In the rows, 128 means zero.
Each row is followed by its class number.
[138 124 116 119 177 154  92  98 149 177  80 108 120 144  49 136 110 131
 208  99 105 119 113 171 118 115 143 134  99 142 111 130 127 154 119 123
 149 109 117  74 136 163  92 108  29 162 140  95  95 116  92  99  98 123
 117  52 159 144 190 134 155 132  31 105   4 155 185 117 150 121 111 102
 112 130 165 173]
2
[141 131 128 160 138 100 125 117 129 168 112 116 157  96  68 145 171 127
 114 177 111 131 168 152 150 165 139 131 134 124 136 145 123 127 121 138
  89 125 129  78 135 130 134 136 127 135 109 107 130 151 143 106 145 139
 120 170 105 116  83  87 134 139 202 123  98 120 187  92 114  94 109 113
 129 110 107 184]
3
[121 133 153 125 128  97 123 112 132 154 119 125 161 143  66 131 174 113
 102 171 157  87 187 152 156 140 153 174 143  95 121 138 161 111  95 131
 100  93 143  90 133 130 170 133 132 143 120 118 117 141 130  95 143 150
  94 172 118 119  92  72 133 124 219  94 109 130 192  81 112 106 109  99
 120 129 107  46]
3
[147 116 117 136 161 120 108 125 107 138 120  97 138 105  86 132 179 121
 118 167 161 125 110 156 131 118 103 133 117 120 184 151 119 187 118 154
  88 130 144  95 140 151 109 113 135 160 127 119 147 131 131 121 131 125
 139 185 127 102 152 107 136 106 155 110  88  99 163 103 137 111 119 122
 125 123 123 154]
1
[105 111 132 104 165 145 113  69 142 170  93 113 110 141  66 131 112 140
 164 102  99 104 133 148 126 104 171 123 127 122 120 127 134 113 127 129
 147 118 125 107 143 153 100 106 126 135 130  96  92 133  99 111 103 138
 119  72 149 150 163 116 159 136  91 121  56 147 180  92 128 140 125 110
 102 123 148 151]
2
[137 141 119 135 122 123 130 133 131 126 107 127 120 128  96 165 137 134
 159 127 113 149 111 144 128 133 132 132  85 116 144 140 130 187 147 139
 118 143 131  70 112 152 111 133 143 141 136 127 132 120 119 128  92 120
 120 117 119 121 129 128 139 122 110 110  66 104 135 118 130 108 128 143
 130 147 118 148]
1
[136 122 107 125 158  83  87 137 132 162 137 120 154 132  83 115 181 110
 101 140 146 115 171 144 123 136 132 140 141 129 124 125 131 108 107 127
 113 106 148 109 130 128 169 123 131 159 107 111 120 126 150  79 153 153
 118 173 114 114  50  68 128 126 216 110 113 119 195  93 125 117  96 113
 133 117  88 156]
3
[142 132 127 133 126 117 117 132 131 129 119 125 130 120  65 131 157 119
 135 141 136 117 173 141 128 121 135 131 123 117 140 134 110 139 131 139
 119 127 137 117 131 130 161 136 135 142 131 135 155 131 141 117 133 136
 142 147 127 148 128 120 127 119 156 117 116 126 151 116 126 108  99 130
 122 132 121 138]
4
[127 113 132 125 129 111 130 107 131 137 141 134 141 131  96 126 156 115
  99 142 140 129 188 100 120 128 143 139 166 119 126 138 130  98 122 128
 113 116 135 124 133 121 148 124 143 153 120 117 116 132 130 114 167 133
 120 168 112 100  77 100 120 128 187 119 162 124 179 114 115 118  92 134
 135 111 104 145]
3
[119 119 126 135 154 142 116 190 123 119 107 123 119 152 104 125 151 113
 185  52 154  85 100 143 116 100 108 146 133 121 135 118  98 148  92 167
 121 121 133 127 137 125 126  92 154 206 118 118 107 127 109 107 117 156
 123 128 139 125 158 118 140 140  86 126 115 128 189 127 134 106  84 111
 136 152 169 138]
0
[137 146 120 133 146  87 134 130 125 145 100 124 131 122 102 132 177 118
 183 127 147 132 143 135 132 119 121 134 154 131 148 146 128 190 136 130
 105 139 134  97 136 124 133 119 132 185 123 135 126 145 132 108 127 142
 104 160 138 111 105  98 128 148 155 107 102 124 162 104 107 102 105 128
 134 146 108 157]
4
[143 128 121 122 147 110 116 123 134 145 100 124 146 123 101 143 188 121
 108 135 142 114 143 129 125 143 117 164 124 119 147 145 124 170 136 155
 103 130 126 113 123 143 139 102 132 155 147 132 137 141 136 102 107 135
 120 161 111 110 113 103 116 125 166 114 111 106 131 112 113 117 103 125
 138 117 128 128]
1
[113  90 137 160 143 110 125 122 118 117 107 107 119 144 120 104 109 109
 187  45 157 138 115 135  91  88 106 141 140 189 140 125  61 130 101 138
 121 131 121 122 148 117 134  92 111 213 109 128 123 114  97  82 127 132
 119 151 138 135 142 127 114 132  99 131 136 126 175 139  94 121  68 108
 140 154 146 141]
0
[132 148 101 128 137 119 130 131 132 154 130 125 128 118 112 131 153 129
 133 127 145 141 132 153 122 135 107 136 125 128 147 173 129 156 145 150
 110 136 124 105 134 145 129 119 135 159 133 104 133 125 103 145 142 138
 139 151 125 112 147 111 141 134 148 151 121 108 141 123 144 132 117 135
 139 136 118 121]
1
[145 126 103 143 140 106 117 120 130 155  72 121 137 107  58 179 181 119
 141 189 127 107 139 168 146  94 115 153 103 126 162 161 213 179 137 148
 111 120 181  47 138 168 134 143 138 127 151 103 143 137 128 113 131 116
 141 161 112 110 147 118 126 140 141  98  39 130 150  97 140  75 140 116
 134 114 138 157]
1
[113 108 123 131 187 172  98  93 130 154 107 105 125 142  62 119 124 109
 199  79 115 111 121 147 114 120 154 143 118 135 126 131 110 124 108 135
 127 108 118 116 145 133  96  99 119 178 116  98  93 116 109  99 128 129
 116 111 141 146 181  96 153 139  62 125  63 143 192 129 110 132 105  76
 124 124 169 151]
2
[126 114 125 137 135 120 168 117 118 127  97 122 139 128 102 132 178 102
 186 106 143 131 133 149 111 100 126 153  83 147 137 142  97 164 103 142
 117 101 139  97 146 137 128  72 129 228 119 121 138 134 118 105 150 123
 105 157 133 128 142 111 124 120 107 115  98 133 182 110 146 110  77 122
 134 167 130 139]
0
[134 130 130 135 116  94 132 117 128 135 119 102 171 130  68 105 185 108
  91 160 142 100 180 147 158 127 147 139 139 136 130 125 130 108 113 137
  90 103 128 103 133 110 159 133 127 130 115 119 137 131 146 106 174 144
 119 184 110 125  93  64 122 121 210 105  95 148 176  91 123 113 112 188
 127 121 127 153]
3
[141 133 127 126 135 130 125 131 127  85 113 133 150 131  95 167 154 133
 152 139 128 129 127 140 136 137 140 131 109 140 155 137 120 158 131 148
 124 130 128  80 123 138 133 127 147 158 132 114 124 129 125 132 127 116
 128 149 127 126 131  94 136 122 134 112 105 119 170  93 115 124 121 128
 141 131 117 141]
1
[126 113 119 157 133 107 109 135 156 146 136 109 158 127  76  91 172 107
  69 144 148 107 153 138 116 121 131 146 152 146 133 147 117 108 106 136
 102 134 138  99 130 123 147 112 118 161 137 120 155 136 132 105 137 144
 123 195 117 109  95  65 111 142 165 101 109 139 203  79 127 110  91  99
 136 134 131 155]
3
[132 114 124 129 119 105 121 113 131 141 125 123 132 116  85 137 152 123
 135 119 142 112 129 126 112 115 106 128 134 128 166 139 125 164 135 134
 113 125  58 116 113 129 137 132 134 137 131 122 130 121 148 131 135 133
 120 139 123 107 146 132 137 130 146 122 103 112 147 116 145 150 114 127
 120 127 123 146]
1
[144 129 128 124 171  95 145 125 119 145 124 148 131 108 161 134 142 128
 123 181 142 133 144 130 111 138 132 132 119 122 150 149 113 145 149 143
  98 141 138  98 143 138 118 139 154 115 132  80 143 131 131 135 130 113
 132 131 117 126 125 104 138 119 174 115 120 115 146 109 104 124 124 133
 117 124 103 166]
1
[115 142 127 141 129 115 121 131 112 130 148 125 166 101 108 123 172 112
 126 125 101 133 145 132 130 119 119 131 131 119 133 142 123 114  99 129
 119 124 140  93 127 154 137 122 122 161 143 123 133 137 129  99 129 146
 112 157 128 119 133  98 131 140 158 124 125 130 163 124 134 108  95 117
 117 102 157 142]
4
[109 120 114 154 135 139 123 142 146 126 110 107 152 109 117 124 169 121
 145 106 144 136 113 132 129 123 105 136 118 122 150 146 136 122 114 141
 128 118 132 113 144 135 124 124 137 156 130 124 128 129 119 115 140 151
 135 166 133 137 154 114 137 130 119 117 108 112 157 128 147 113 105 107
 129 120 138 141]
4
[129 117 136 115 179 147  90  98 139 158  94 107 109 141  66 137  92 125
 214  66 118 117 129 152 116 110 151 135 105 114 129 137 115 136 105 146
 147 106 115 106 126 146  93  89 134 185 119 108  90 129  87 107 149 139
 112  77 132 155 169 136 169 128  75 133  50 144 194 106 106 120  90 107
 128 132 142 162]
2
[123 117 118 138 118 115 121 111 130 133 110 114 163 130  75 134 172 117
 133 239 140 115 139 142 137 123 128 133 114 124 136 154 110 143 110 134
 105 116 114 109 170 165 151 114 118 177 182 117 135 134 125 105 135 147
 115 152 136 109 110  92 134 138 207  90 106 127 161 111 138 106 104 107
 140 126 129 125]
4
[139 125 120 115 139  98 137  93 114 135 122 132 142 129 104 130 188 127
 102 162 146 140 186 135 123 145 142 140 131 140 157 165 134 140 156 140
 103 141 155  92 132 129 149 122 131 130 127 139 143 139 155  99 136 134
 112 181 121 109  83  69 121 128 203 115 152 115 162  94 116  95 104 150
 117 120  75 153]
3
[100 117 121 141 132 112 136 117 132 131 129 102 138 115 107 101 167 103
 128 101 138 109 135 133 114 109  93 129 143 137 160 145 113 127 104 129
  97 105 140 134 146 145 120 111 112 167 128 106 131 134 122  97 147 142
 123 166 133 114 129 104 125 132 122 121 138 117 170 126 136 123  81 104
 136 134 160 152]
0
[116 103  78 103 138 122 102 127 140 152 140 101 141 103  80 106 145 110
  76 139 142  83 144 152 123 119 121 109 154 103 133 142  97 118 112 136
 124 104 126 129 150 143 163 143 136 118 103 102 122 128 127 121 139 159
 108 145 121 129 119 128 145 156 144 108  75 114 135 130 155 114 116  98
 130 124 184 129]
4
[127 133 119 114 142  99 134  78 118 137 136 116 156 144  87 130 150 106
 126 148 135 121 143 154 131 117 143 130 132 131 139 134 113 134  63 139
 128 130 114 102 134 132 147 122 121 139 123 119 127 136 130 107 132 125
 115 144 116 126 124 105 131 136 157 107 112 118 162 107 126 119 111 117
 122 122 126 141]
4
[157 123 135 114 174 147 115  87 134 148  76 116 113 170  43 158 159 126
 215 102 105 103 142 160 136 112 181 135  96 129 113 131 134 145 120 128
 135 113 126  67 143 151 115  88 143 170 125 102  95 117  82 114 105 113
 106  70 156 147 167 117 164 125  78 109  30 157 198  98 127 104 113 118
 117 140 139 169]
2
[118 121  90 129 104  82 133 135 123 140 115 113 168 113  67 145 178 103
 117 141 110 114 176 150 139 141 136 134 152 116 132 131 138 130 114 142
 108 131 132 103 118 125 172 117 113 155 129 108 130 143 135 109 158 144
 120 187 122 106  83  82 128 116 188 110 129 118 171 100 113 106 101 115
 151 114 116 146]
3
[113 132 121 132 142 132 126 113 107 107 130  88 143 154 147 115 124 111
 159  77 152 109 141 118 112  98 134 152 177 148 133 142 106  94  91 120
 104 116 134 163 141 115 126 104 113 214  79 152 111 129 136 101 134 139
 121 170 131 108 131 107 125 147 149 128 168 127 176 133 102 118  74  96
 123 109 126 130]
0
